Below is a small trained network, with its code and all its weights. Each question gives an input and a target symbol and asks what happens when units are switched off, that is, made to give their printed mean instead of their output.

import numpy as np


def w(rows, s, z=0):
    codes = np.array(rows[::2]) - 128.0
    scale = np.full(codes.shape[1], s)
    scale[-1] = z or s
    return codes * scale


def f(y):
    return y / 2 * (1 + np.tanh(0.7978845608 * (y + 0.044715 * y**3)))


def softmax(a):
    e = np.exp(a - a.max(-1, keepdims=True))
    return e / e.sum(-1, keepdims=True)


def log_softmax(a):
    a = a - a.max(-1, keepdims=True)
    return a - np.log(np.exp(a).sum(-1, keepdims=True))


def net(x, mask):
    ids = ['ΔΩβεηξστφ'.index(c) for c in x.split()]
    T = len(ids)
    res = E[ids] + P[:T]
    u = 0
    for l in range(2):
        r = res
        for j in range(3):
            rows = slice(2 * j, 2 * j + 2)
            q, k, v = (r @ M[l][rows].T for M in (Q, K, V))
            z = softmax(np.where(np.tri(T) > 0, q @ k.T / 2**0.5, -1e9)) @ v
            o = O[l][rows]
            res = res + np.where(mask[u + j], z, o[:, -1]) @ o[:, :-1]
        u += 3
        y = f(res @ A[l][:, :-1].T + A[l][:, -1])
        res = res + np.where(mask[u : u + 16], y, B[l][:, -1]) @ B[l][:, :-1]
        u += 16
    return log_softmax(res[-1] @ U[:, :-1].T + U[:, -1])


Q, K, V, O, A, B = {}, {}, {}, {}, {}, {}
E = w([
[116,211,195,137,196,251],'Δ',
[176,130,89,92,193,151],'Ω',
[146,173,140,108,45,110],'β',
[163,97,129,114,185,98],'ε',
[136,88,177,70,114,143],'η',
[104,171,86,139,93,32],'ξ',
[70,92,209,100,138,122],'σ',
[162,95,181,134,107,38],'τ',
[100,167,70,245,124,120],'φ',
],0.021)
P = w([
[113,135,254,96,164,132],'0',
[102,116,119,57,234,162],'1',
[133,97,179,95,219,152],'2',
[157,124,133,109,149,149],'3',
[177,133,124,114,128,166],'4',
[182,178,86,88,93,175],'5',
],0.0047)
Q[0] = w([
[160,136,128,116,65,75],'0.h0',
[182,104,75,254,206,147],'0.h0',
[190,145,104,127,174,119],'0.h1',
[211,133,98,141,89,96],'0.h1',
[37,154,58,169,96,146],'0.h2',
[126,84,160,150,165,121],'0.h2',
],0.0095)
K[0] = w([
[188,202,132,114,168,160],'0.h0',
[90,100,92,145,144,2],'0.h0',
[78,187,85,79,151,220],'0.h1',
[125,203,152,91,145,118],'0.h1',
[113,148,147,156,158,222],'0.h2',
[61,134,117,148,83,160],'0.h2',
],0.0091)
V[0] = w([
[82,174,213,187,209,93],'0.h0',
[13,123,203,108,81,2],'0.h0',
[168,73,32,169,56,92],'0.h1',
[152,219,182,105,129,71],'0.h1',
[84,218,105,101,178,94],'0.h2',
[97,166,115,208,147,82],'0.h2',
],0.0071)
O[0] = w([
[126,166,164,72,219,171,227],'0.h0',
[129,165,154,96,99,150,155],'0.h0',
[237,165,184,145,152,142,2],'0.h1',
[79,146,213,120,152,132,190],'0.h1',
[122,174,137,120,82,203,148],'0.h2',
[137,182,210,112,112,3,125],'0.h2',
],0.0065,0.0081)
A[0] = w([
[26,177,134,131,156,136,123],'0.n0',
[49,98,165,109,95,172,61],'0.n1',
[104,115,250,145,150,97,223],'0.n2',
[87,137,157,60,44,124,108],'0.n3',
[187,70,135,115,144,40,158],'0.n4',
[123,105,142,82,130,75,174],'0.n5',
[210,139,102,53,179,118,186],'0.n6',
[154,103,132,143,126,99,108],'0.n7',
[123,113,119,117,115,163,71],'0.n8',
[86,124,160,146,137,156,203],'0.n9',
[198,165,167,125,130,102,223],'0.n10',
[135,79,163,108,104,126,253],'0.n11',
[217,88,90,113,196,120,116],'0.n12',
[159,163,88,136,149,156,153],'0.n13',
[113,61,184,80,114,73,191],'0.n14',
[51,135,152,135,126,57,87],'0.n15',
],0.012,0.0029)
B[0] = w([
[234,198,157,101,145,103,246],'0.n0',
[128,147,154,80,102,158,197],'0.n1',
[157,182,74,121,126,102,242],'0.n2',
[21,74,146,105,70,134,172],'0.n3',
[93,210,134,210,110,60,168],'0.n4',
[3,201,122,126,152,158,179],'0.n5',
[91,104,207,131,163,59,162],'0.n6',
[96,117,170,140,61,140,129],'0.n7',
[152,160,173,88,153,93,133],'0.n8',
[198,165,72,87,125,142,195],'0.n9',
[34,124,201,99,178,109,162],'0.n10',
[74,199,23,40,108,187,163],'0.n11',
[161,78,150,149,136,123,147],'0.n12',
[102,68,132,128,207,182,149],'0.n13',
[59,91,53,197,155,124,208],'0.n14',
[158,105,79,58,58,104,181],'0.n15',
],0.0063,0.013)
Q[1] = w([
[17,81,46,91,56,100],'1.h0',
[141,154,40,56,185,86],'1.h0',
[88,68,169,255,85,185],'1.h1',
[193,101,115,197,191,188],'1.h1',
[74,180,83,66,232,132],'1.h2',
[128,147,46,134,145,157],'1.h2',
],0.0079)
K[1] = w([
[92,145,187,210,78,245],'1.h0',
[191,134,83,206,212,164],'1.h0',
[122,127,89,2,194,130],'1.h1',
[124,204,220,93,162,118],'1.h1',
[200,163,167,127,153,237],'1.h2',
[12,213,139,179,107,93],'1.h2',
],0.0069)
V[1] = w([
[241,175,138,79,167,148],'1.h0',
[114,95,64,139,121,62],'1.h0',
[159,20,227,61,101,81],'1.h1',
[52,2,8,139,135,18],'1.h1',
[121,141,61,142,96,134],'1.h2',
[81,56,163,137,106,124],'1.h2',
],0.0063)
O[1] = w([
[167,161,186,106,119,163,208],'1.h0',
[100,113,170,76,133,109,69],'1.h0',
[122,169,117,105,71,210,33],'1.h1',
[147,165,118,157,103,147,139],'1.h1',
[99,254,195,144,91,96,94],'1.h2',
[122,104,166,74,125,105,1],'1.h2',
],0.0075,0.013)
A[1] = w([
[124,179,181,107,65,152,188],'1.n0',
[167,120,29,167,100,245,145],'1.n1',
[133,16,158,59,160,123,86],'1.n2',
[81,147,146,118,177,100,225],'1.n3',
[73,83,27,33,176,197,53],'1.n4',
[196,95,1,88,93,110,132],'1.n5',
[107,163,97,176,24,57,133],'1.n6',
[82,92,127,79,57,197,214],'1.n7',
[241,96,214,82,98,169,131],'1.n8',
[96,211,142,78,132,77,129],'1.n9',
[178,108,65,104,63,187,105],'1.n10',
[210,152,133,164,171,130,141],'1.n11',
[201,112,224,149,89,135,52],'1.n12',
[193,108,151,76,159,160,99],'1.n13',
[170,83,92,89,147,177,89],'1.n14',
[40,115,77,176,105,109,2],'1.n15',
],0.0087,0.0042)
B[1] = w([
[156,93,89,91,92,198,173],'1.n0',
[86,84,254,124,146,118,204],'1.n1',
[135,129,146,169,99,98,153],'1.n2',
[164,114,46,112,135,192,227],'1.n3',
[78,199,182,153,102,108,204],'1.n4',
[169,215,120,48,153,166,153],'1.n5',
[211,59,135,94,153,72,223],'1.n6',
[148,32,86,195,155,140,164],'1.n7',
[97,69,114,80,114,132,195],'1.n8',
[192,141,125,154,82,109,251],'1.n9',
[95,118,127,31,158,155,150],'1.n10',
[64,121,113,211,105,156,234],'1.n11',
[210,84,55,154,106,131,133],'1.n12',
[144,139,136,147,82,44,208],'1.n13',
[125,103,191,118,153,55,172],'1.n14',
[67,134,134,116,69,97,199],'1.n15',
],0.0077,0.013)
U = w([
[196,120,109,12,128,121,60],'Δ',
[92,192,98,54,95,168,161],'Ω',
[2,159,148,127,89,135,120],'β',
[76,84,191,92,130,103,88],'ε',
[86,107,26,46,248,151,254],'η',
[94,174,172,48,121,123,62],'ξ',
[114,65,117,80,88,169,206],'σ',
[120,182,105,219,89,157,163],'τ',
[67,162,112,81,135,74,59],'φ',
],0.0075,0.0038)

Each question gives the input, a string of symbols that net reads in full, and the target symbol t.
The units are the heads (2 rows each of Q, K, V and O) and the neurons (one row each of A and B). Each row of codes is followed by its name. A weight is (code - 128) times the scale printed after its matrix; where a second scale follows, it is the last column's (O, A, B and U).
mask holds one flag per unit, layer by layer, with each layer's heads first. A switched-off unit (its flag False) gives its mean, the last column of its rows in O or B, instead of its output. The means were averaged over made-up inputs and are rounded, as every weight is.
A unit's drop is (log p(t) with every unit on - log p(t) with that unit switched off) / (log p(t) with every unit on - log p(t) with every unit switched off).
The circuit of an input: a set's keep is (log p(t) with only the set's units on - log p(t) with every unit switched off) / (log p(t) with every unit on - log p(t) with every unit switched off). Starting from the 12 units with the biggest drops (on a tie, the unit counted first), units are removed one at a time, each time the one whose removal leaves the highest keep (on an exact tie, the one counted first), for as long as the keep stays at least 0.8.
circuit, biggest first: the units of the circuit, biggest drop first
unit that matters most: the unit with the biggest drop
top k neurons: the k neurons with the biggest drops, biggest first
top k neurons in layer l: the k neurons of layer l with the biggest drops, biggest first
which heads matter: for each layer, one digit per head in row order, 1 if its drop is at least 0.15 and else 0, layers parted by /
input ε τ η, target β: top 2 neurons in layer 0	0.n0; 0.n14
input ε Δ φ Δ φ Δ, target η: circuit, biggest first	1.h1; 0.n13
input Δ Δ η Δ β ε, target β: circuit, biggest first	0.h1; 1.n6; 1.n4
input β ξ Δ ξ, target Ω: circuit, biggest first	0.n15; 1.n5; 1.h0
input Δ Ω φ ξ, target η: which heads matter	110 / 011
input Ω τ φ τ Δ ε, target τ: unit that matters most	1.h0
input η ε ε ξ, target Δ: circuit, biggest first	1.n6; 1.n11; 0.n15
input Δ σ φ σ, target η: top 2 neurons in layer 0	0.n14; 0.n1
input η η ξ τ, target φ: top 2 neurons	1.n6; 0.n14
input η ε η η Δ τ, target τ: circuit, biggest first	0.n4; 1.n8
input Δ Δ τ β Δ τ, target τ: which heads matter	101 / 110
input β Δ Ω η, target ε: which heads matter	001 / 110
input Δ β τ ξ, target τ: which heads matter	100 / 110
input σ β Δ Δ ξ Ω, target ε: which heads matter	000 / 101
input τ τ τ σ σ, target Ω: which heads matter	000 / 000
input ξ σ η, target β: top 3 neurons in layer 0	0.n0; 0.n3; 0.n14
input Δ φ Δ, target τ: top 4 neurons	1.n11; 0.n2; 0.n9; 0.n0
input ε Δ ξ, target Ω: top 3 neurons	0.n15; 1.n5; 0.n0
input σ σ Δ, target ξ: which heads matter	110 / 000
input τ ε β, target σ: top 2 neurons	1.n7; 0.n3
input Δ τ Δ τ φ Δ, target η: which heads matter	011 / 111
input Δ β σ η φ τ, target η: unit that matters most	0.h0
input η ε τ Δ, target τ: which heads matter	000 / 010
input Δ ξ Δ, target Δ: top 3 neurons in layer 0	0.n0; 0.n5; 0.n14
input η Δ η φ η σ, target η: unit that matters most	1.h1
input Δ ε η τ σ σ, target τ: top 2 neurons	1.n11; 0.n14
input Ω Δ Ω η ε, target β: top 3 neurons in layer 0	0.n0; 0.n2; 0.n9
input η η τ, target φ: top 3 neurons	1.n6; 1.n15; 0.n14
input Δ τ β η, target τ: top 2 neurons	0.n6; 0.n14
input φ β σ, target Ω: top neuron in layer 1	1.n4
